(in the rows, 128 means zero)
Each row is followed by its class.
[155 124 138 140 133  96 117 116 168 139 100 118  93 117 146 130 126 137
 132 143 102 114 122 165 143 161 109 137 134 114 170 128 121 118 111 252
  87 119 134 131 131  90 123 106  91 165  99 145 101 173 127 114 133 123
 118 173 148 111 112 142 132 117 123 146 111 125  46  20 129 113 144]
(31)
[134 125 130 141 124 102 111 153 129 137 105 115 113 112 134 122 143 123
 131 134 115 123 109 170 124 144 113 135 156 136 176 114  93 116 121 216
 105 121 113 129 150 107 133 122 107 135 124 137 118 135 130 115 121 131
 128 177 151 125 118 130 127 132 131 145 125 128 140  93 127 125 130]
(31)
[137 124 121  67 103 143 138  80 227 129 140 122  79 111 203  90 131 130
 135 134 138 130 112 116 155 141 150 136 183 142 129 183 174 131 157 160
 126 106 155 147 119 139 142  92 104 154 101 116  57 100 102  85 151  99
 111  63 132 115 177 127 135 121 146 129 131 129 156  46 112 118  77]
(17)
[145 128 119  99  98 147 115  78 186 132 140 125  52 114 168  81 153 127
 130 155 163 108  91 125 153 154 169 149 173 142 150 188 145 142 163 158
 132  99 112 144 126 118 128 104  86 128 111  98  47  95 102  64 131 119
 110  69 154 123 185 161 137 116 134 137 137  98  93  72 115 107  74]
(17)
[117 145 153 119 100 125 107  84  95 133 126 120  89 122 116 135 138 123
 133 159  84  89 160 139 133 143 134 152 139 116 156 144 163 112 125 195
 133 111 121 145 112 117 123 102 112 121 122 112  97 167 117 137 124 138
 115 154 111 118 114 123 107 133 120 138 136 129  70 125 135 119 142]
(126)
[130 120 128 128 100 116 134 142  65 140 113 128 177 123 121 125 171 136
 141 139  96 124 175 123 105 126 116 132 146 126 153 114 131 127 126 121
 172 140 116 129 109 143 125 144 135 133 158 166 121 125 109 121 127 140
 127 113 166 136 102 136  86 132 167 139 129 126 196 165 122 134 132]
(126)
[143 133 108  71  96 163 146 111 248 141 146 128 153 114 188  62 142 169
 156 113 142 142 124  83 148 115 150 118 178 142 116 165 162 145 186 111
 159 126 150 138 135 173 122 142 115 168 116 157  58  73 105  72 148 109
 109   4 156 137 169 147 115 135 180 108 131 106 188  72 107 138  66]
(17)
[137 127 134 116 109 116 112 154 128 137 139 117 123 114 138 114 115 151
 139 138 127 108 144 177 100 118 106 122 130 127 186 122 129  98 125 195
 122 136 130 138 144 119 127 144 115 141 111 146 116 122 131 140 123 148
 115 101 138 133 111 112 120 137 139 162 120 100 178 109 124 140 137]
(31)
[140 133 114  80  96 154 141  86 169 130 140 130 121 119 180  71 126 156
 141 129 143 108 125  88 139 124 158 133 159 147 128 183 176 133 170  98
 164 127 135 149 106 150 126 120 108 132 115 121  56  90  90  80 137 119
 100  27 137 131 174 151 128 130 143 119 142 116 160  88 119 123  80]
(17)
[131 119 124  74  95 151 128  94 225 135 171 139  65 119 144 104 166 133
 142 150 177 125 140  98 153 139 150 134 160 126 112 188 188 154 154 157
 137 115 132 142 118 148 119 112 106 155 115 108  58  82 122  86 146 136
 114   4 142 125 169 126 129 131 169 128 122  86 101  84 104 119  88]
(17)
[149 133 140 146 125 107  84 120 101 131 133 117  58 114 124 110  97 144
 127 143 173  73  65 188 126 149 135 149 126 128 190 139 110 110 124 251
  63 131 103 141 161  92 108 127  74 127  82 109 119 120 141 133 118 178
 120 195 118 130 140 161 177 120 105 145 137  67  42  68 128 110 131]
(31)
[141 120 114  69  93 162 129  89 187 134 159 133 139 118 164  82 172 132
 152 135 167 124 121  95 152 118 161 125 183 136 117 171 162 145 179  91
 164 118 133 146 154 176 118 135 109 157 128 141  72  74 118  75 145 135
 118   4 152 144 169 145 119 126 160 102 148  81 156 108 115 132  80]
(17)
[125 148 132 139 110 130 117 106  92 140 108 113 132 118 122 127 149 125
 128 141  71 103 155 153 114 143 134 137 131 120 180 128 103 102 145 141
 162 114 104 138 126 107 124 133 121 105 133 122 100 165 114 116 121 124
 119 122 140 128 116 142  91 138 125 150 136 140 130 159 135 121 128]
(126)
[144 146 120 113 121 126 113 127 121 132  91 132 139 127 122 151 156 144
 129 136  96 109 164 139 130 135 118 134 126 119 166 137 155 112 129 140
 157 115 119 138 121  97 123 126 130  96 142 126  77 159 109  96 118 128
 119  81 117 127 121 127  86 130 113 138 122 139 139 102 133 133 138]
(126)
[163 107 111  81 115 120 121 101 181 124 117 140  90 118 170 117 170 140
 135 144 169 118 125 126 154 147 145 138 167 132 128 178 188 145 134 168
 134 116 134 142 116 121 122  91  94 148 118 123  34 108 106  73 142 140
 115  69 146 133 166 131 133 118 147 115 124  95 104  21 116 120 100]
(17)
[141 136 128  96 122 131 126 104 131 144  87 121 135 116 165 131 144 151
 125 138  95 115 172 158 113 127 127 128 152 123 145 134 144 109 120 176
 160 122 137 142 130 121 137 128 126 135 139 155  62 161 114 140 137 110
 117 107 139 145 118 108  96 138 155 124 130 144 187  97 140 135 135]
(126)
[149 145 137 163 119 115 124 140 138 154 127 113 142 114 151  91 109 174
 141 134 112  91 139 163 114 131 117 120 114 141 171 100  92 110 124 220
 127 147 120 132 124 121 125 170 102 178 110 177 113 125 129 137 133 140
 122 108 186 138  88 165 128 142 180 157 104 101 129  99 121 131 130]
(31)
